Below is a small trained network, with its code and all its weights. Each question gives an input and a target symbol and asks what happens when units are switched off, that is, made to give their printed mean instead of their output.

import numpy as np


def w(rows, s, z=0):
    codes = np.array(rows[::2]) - 128.0
    scale = np.full(codes.shape[1], s)
    scale[-1] = z or s
    return codes * scale


def f(y):
    return y / 2 * (1 + np.tanh(0.7978845608 * (y + 0.044715 * y**3)))


def softmax(a):
    e = np.exp(a - a.max(-1, keepdims=True))
    return e / e.sum(-1, keepdims=True)


def log_softmax(a):
    a = a - a.max(-1, keepdims=True)
    return a - np.log(np.exp(a).sum(-1, keepdims=True))


def net(x, mask):
    ids = ['Γεζμτφω'.index(c) for c in x.split()]
    T = len(ids)
    res = E[ids] + P[:T]
    q, k, v = (res @ M[0].T for M in (Q, K, V))
    z = softmax(np.where(np.tri(T) > 0, q @ k.T / 4**0.5, -1e9)) @ v
    res = res + np.where(mask[0], z, O[0][:, -1]) @ O[0][:, :-1]
    y = f(res @ A[0][:, :-1].T + A[0][:, -1])
    res = res + np.where(mask[1:9], y, B[0][:, -1]) @ B[0][:, :-1]
    return log_softmax(res[-1] @ U[:, :-1].T + U[:, -1])


Q, K, V, O, A, B = {}, {}, {}, {}, {}, {}
E = w([
[170,97,128,121],'Γ',
[155,129,124,98],'ε',
[148,111,130,105],'ζ',
[167,111,98,134],'μ',
[91,78,112,146],'τ',
[107,249,128,45],'φ',
[177,125,227,112],'ω',
],0.016)
P = w([
[173,89,122,4],'0',
[144,157,105,123],'1',
[175,171,124,155],'2',
[235,171,123,201],'3',
[155,146,137,225],'4',
[87,179,158,187],'5',
[185,185,142,126],'6',
[166,186,142,127],'7',
[1,172,188,172],'8',
[114,197,146,94],'9',
[158,190,121,120],'10',
[84,159,123,199],'11',
],0.0089)
Q[0] = w([
[247,198,105,172],'H0',
[92,170,147,195],'H0',
[94,123,165,208],'H0',
[109,171,83,163],'H0',
],0.011)
K[0] = w([
[54,172,214,197],'H0',
[254,175,117,180],'H0',
[230,218,81,193],'H0',
[149,139,151,113],'H0',
],0.0091)
V[0] = w([
[65,132,86,188],'H0',
[117,70,249,168],'H0',
[123,192,184,104],'H0',
[149,81,81,106],'H0',
],0.013)
O[0] = w([
[17,109,62,145,3],'H0',
[58,19,212,174,51],'H0',
[70,246,192,119,224],'H0',
[202,45,74,101,111],'H0',
],0.011,0.0059)
A[0] = w([
[137,210,143,90,170],'N0',
[146,151,200,67,207],'N1',
[106,113,6,40,97],'N2',
[128,95,2,122,138],'N3',
[90,193,155,193,66],'N4',
[160,24,93,124,66],'N5',
[98,101,53,183,252],'N6',
[115,227,69,177,166],'N7',
],0.0089,0.0037)
B[0] = w([
[195,100,170,145,252],'N0',
[61,65,96,155,225],'N1',
[211,138,168,198,138],'N2',
[133,195,66,208,136],'N3',
[72,44,113,98,170],'N4',
[71,121,88,84,140],'N5',
[7,33,125,150,129],'N6',
[139,134,169,72,211],'N7',
],0.012,0.017)
U = w([
[225,40,140,149,161],'Γ',
[153,83,133,109,202],'ε',
[109,111,201,180,172],'ζ',
[98,100,83,3,51],'μ',
[133,204,164,59,147],'τ',
[86,172,60,109,254],'φ',
[185,147,104,145,40],'ω',
],0.0056,0.0043)

Each question gives the input, a string of symbols that net reads in full, and the target symbol t.
The units are the heads (4 rows each of Q, K, V and O) and the neurons (one row each of A and B). Each row of codes is followed by its name. A weight is (code - 128) times the scale printed after its matrix; where a second scale follows, it is the last column's (O, A, B and U).
mask holds one flag per unit, heads first, then neurons. A switched-off unit (its flag False) gives its mean, the last column of its rows in O or B, instead of its output. The means were averaged over made-up inputs and are rounded, as every weight is.
A unit's drop is (log p(t) with every unit on - log p(t) with that unit switched off) / (log p(t) with every unit on - log p(t) with every unit switched off).
The circuit of an input: a set's keep is (log p(t) with only the set's units on - log p(t) with every unit switched off) / (log p(t) with every unit on - log p(t) with every unit switched off). Starting from all 9 units, units are removed one at a time, each time the one whose removal leaves the highest keep (on an exact tie, the one counted first), for as long as the keep stays at least 0.8.
circuit, biggest first: the units of the circuit, biggest drop first
top k neurons: the k neurons with the biggest drops, biggest first
drop when u is switched off: that unit's drop, to one decimal
input ζ τ μ, target φ: circuit, biggest first : (H0; N0; N3)
input ζ τ Γ μ τ φ Γ μ φ μ, target τ: top 2 neurons : (N1; N7)
input τ τ ε τ Γ, target φ: circuit, biggest first : (H0; N0; N5; N3)
input Γ ω ζ ε φ φ μ, target τ: top neuron : (N7)
input τ μ μ, target φ: circuit, biggest first : (N0; H0; N3)
input ε μ τ, target φ: top 3 neurons : (N0; N3; N5)
input τ φ ε φ φ Γ τ, target τ: top 2 neurons : (N1; N7)
input μ μ ε τ μ τ, target φ: top 2 neurons : (N0; N3)
input ω φ τ φ φ φ Γ, target τ: drop when N7 is switched off : 0.3
input μ φ φ ε, target τ: drop when N4 is switched off : -0.1
input ε φ ε, target τ: drop when N0 is switched off : -0.3
input Γ ζ φ ε μ ω μ Γ, target ζ: drop when N7 is switched off : 0.1
